Below is a small trained network, with its code and all its weights. Each question gives an input and a class and asks what happens when units are switched off, that is, made to give their printed mean instead of their output.

import numpy as np


def w(rows, s, z=0):
    codes = np.array(rows[::2]) - 128.0
    scale = np.full(codes.shape[1], s)
    scale[-1] = z or s
    return codes * scale


def norm(h):
    return h / np.sqrt((h * h).mean(-1, keepdims=True) + 1e-5)


def f(y):
    return y / 2 * (1 + np.tanh(0.7978845608 * (y + 0.044715 * y**3)))


def log_softmax(a):
    a = a - a.max(-1, keepdims=True)
    return a - np.log(np.exp(a).sum(-1, keepdims=True))


def net(x, mask):
    res = np.array(x, float).reshape(1, 8) / 4 @ E
    u = 0
    for l in range(4):
        y = f(norm(res) @ A[l][:, :-1].T + A[l][:, -1])
        res = res + np.where(mask[u : u + 4], y, B[l][:, -1]) @ B[l][:, :-1]
        u += 4
    return log_softmax(norm(res)[-1] @ U[:, :-1].T + U[:, -1])


A, B = {}, {}
E = w([
[126,129,128,124,127],'x0',
[63,66,49,159,87],'x1',
[128,128,126,128,128],'x2',
[209,111,152,234,25],'x3',
[128,131,124,130,130],'x4',
[124,128,128,126,126],'x5',
[129,126,127,127,129],'x6',
[218,135,5,29,109],'x7',
],0.011)
A[0] = w([
[33,253,36,112,206,34],'L0N1',
[123,9,20,213,114,75],'L0N2',
[144,193,75,143,183,8],'L0N3',
[125,30,53,76,156,5],'L0N4',
],0.0045,0.0028)
B[0] = w([
[56,92,228,8,235,234],'L0N1',
[238,3,243,123,188,251],'L0N2',
[157,112,49,90,200,52],'L0N3',
[189,131,102,78,227,141],'L0N4',
],0.0039,0.0012)
A[1] = w([
[168,125,78,73,61,21],'L1N1',
[17,57,13,128,53,4],'L1N2',
[206,255,188,113,197,44],'L1N3',
[30,134,119,33,187,184],'L1N4',
],0.0078,0.0034)
B[1] = w([
[117,197,125,168,139,150],'L1N1',
[226,13,218,136,254,173],'L1N2',
[230,31,190,99,192,166],'L1N3',
[121,107,148,106,42,253],'L1N4',
],0.011,0.0064)
A[2] = w([
[19,167,97,6,252,85],'L2N1',
[23,198,185,169,139,129],'L2N2',
[203,128,2,43,107,3],'L2N3',
[117,85,213,175,148,117],'L2N4',
],0.0092,0.0025)
B[2] = w([
[121,61,100,112,7,254],'L2N1',
[100,159,97,124,192,191],'L2N2',
[46,222,140,213,193,251],'L2N3',
[114,173,104,86,144,232],'L2N4',
],0.014,0.0055)
A[3] = w([
[76,30,83,185,151,119],'L3N1',
[184,164,157,199,31,137],'L3N2',
[141,189,46,91,160,152],'L3N3',
[1,163,200,95,123,253],'L3N4',
],0.011,0.0041)
B[3] = w([
[230,190,245,70,197,181],'L3N1',
[35,61,69,40,70,192],'L3N2',
[100,124,172,233,229,159],'L3N3',
[165,163,53,181,129,254],'L3N4',
],0.011,0.0093)
U = w([
[65,220,79,234,192,132],'0',
[98,78,68,55,10,253],'1',
[235,77,215,72,193,21],'2',
],0.013,0.0026)

Each question gives the input, the list of numbers given to net, and the class t.
The units are the neurons (one row each of A and B). Each row of codes is followed by its name. A weight is (code - 128) times the scale printed after its matrix; where a second scale follows, it is the last column's (A, B and U).
mask holds one flag per neuron, layer by layer. A switched-off neuron (its flag False) gives its mean, the last column of its row in B, instead of its output. The means were averaged over made-up inputs and are rounded, as every weight is.
A unit's drop is (log p(t) with every unit on - log p(t) with that unit switched off) / (log p(t) with every unit on - log p(t) with every unit switched off).
The circuit of an input: a set's keep is (log p(t) with only the set's units on - log p(t) with every unit switched off) / (log p(t) with every unit on - log p(t) with every unit switched off). Starting from the 12 units with the biggest drops (on a tie, the unit counted first), units are removed one at a time, each time the one whose removal leaves the highest keep (on an exact tie, the one counted first), for as long as the keep stays at least 0.8.
circuit, biggest first: the units of the circuit, biggest drop first
top k neurons: the k neurons with the biggest drops, biggest first
top k neurons in layer l: the k neurons of layer l with the biggest drops, biggest first
drop of u: that unit's drop, to one decimal
input [-1,6,5,-5,-2,-3,-6,-2], class 2: circuit, biggest first -> L1N2
input [0,6,3,3,-1,-8,6,6], class 0: top 4 neurons -> L2N3, L2N1, L1N1, L1N3
input [0,1,-1,7,6,6,5,7], class 0: top 3 neurons -> L2N3, L1N4, L2N1
input [7,5,8,6,6,5,-8,7], class 0: top 2 neurons -> L2N3, L1N4
input [3,-6,-5,6,-8,-2,5,-2], class 1: top 3 neurons -> L3N2, L1N2, L3N1
input [-3,4,-4,-4,-6,2,-8,5], class 0: top 3 neurons -> L2N3, L1N3, L0N4
input [7,7,-1,-7,3,7,7,-3], class 1: top 2 neurons in layer 2 -> L2N1, L2N3
input [8,-3,4,-2,6,0,-4,-2], class 2: top 4 neurons -> L1N3, L2N3, L2N1, L3N2
input [-5,6,-8,0,4,7,2,-5], class 2: top 2 neurons -> L3N1, L1N2
input [1,-4,1,6,-6,-4,-8,-4], class 1: top 2 neurons -> L2N3, L3N2
input [-8,-4,1,2,3,-5,-6,4], class 0: top 3 neurons -> L2N1, L1N2, L2N3
input [-2,-4,0,5,-4,-5,3,6], class 0: top 3 neurons -> L2N3, L2N1, L1N4
input [2,3,1,-6,0,-7,7,-4], class 1: top 2 neurons -> L2N1, L2N3
input [4,5,2,7,4,4,-5,-5], class 1: circuit, biggest first -> L3N2
input [2,-5,8,5,5,-6,5,7], class 0: drop of L2N3 -> 0.3
input [-2,7,7,-8,0,-7,0,-5], class 1: drop of L1N3 -> 0.1
input [6,0,6,-8,-2,2,3,-4], class 1: drop of L2N1 -> 0.5
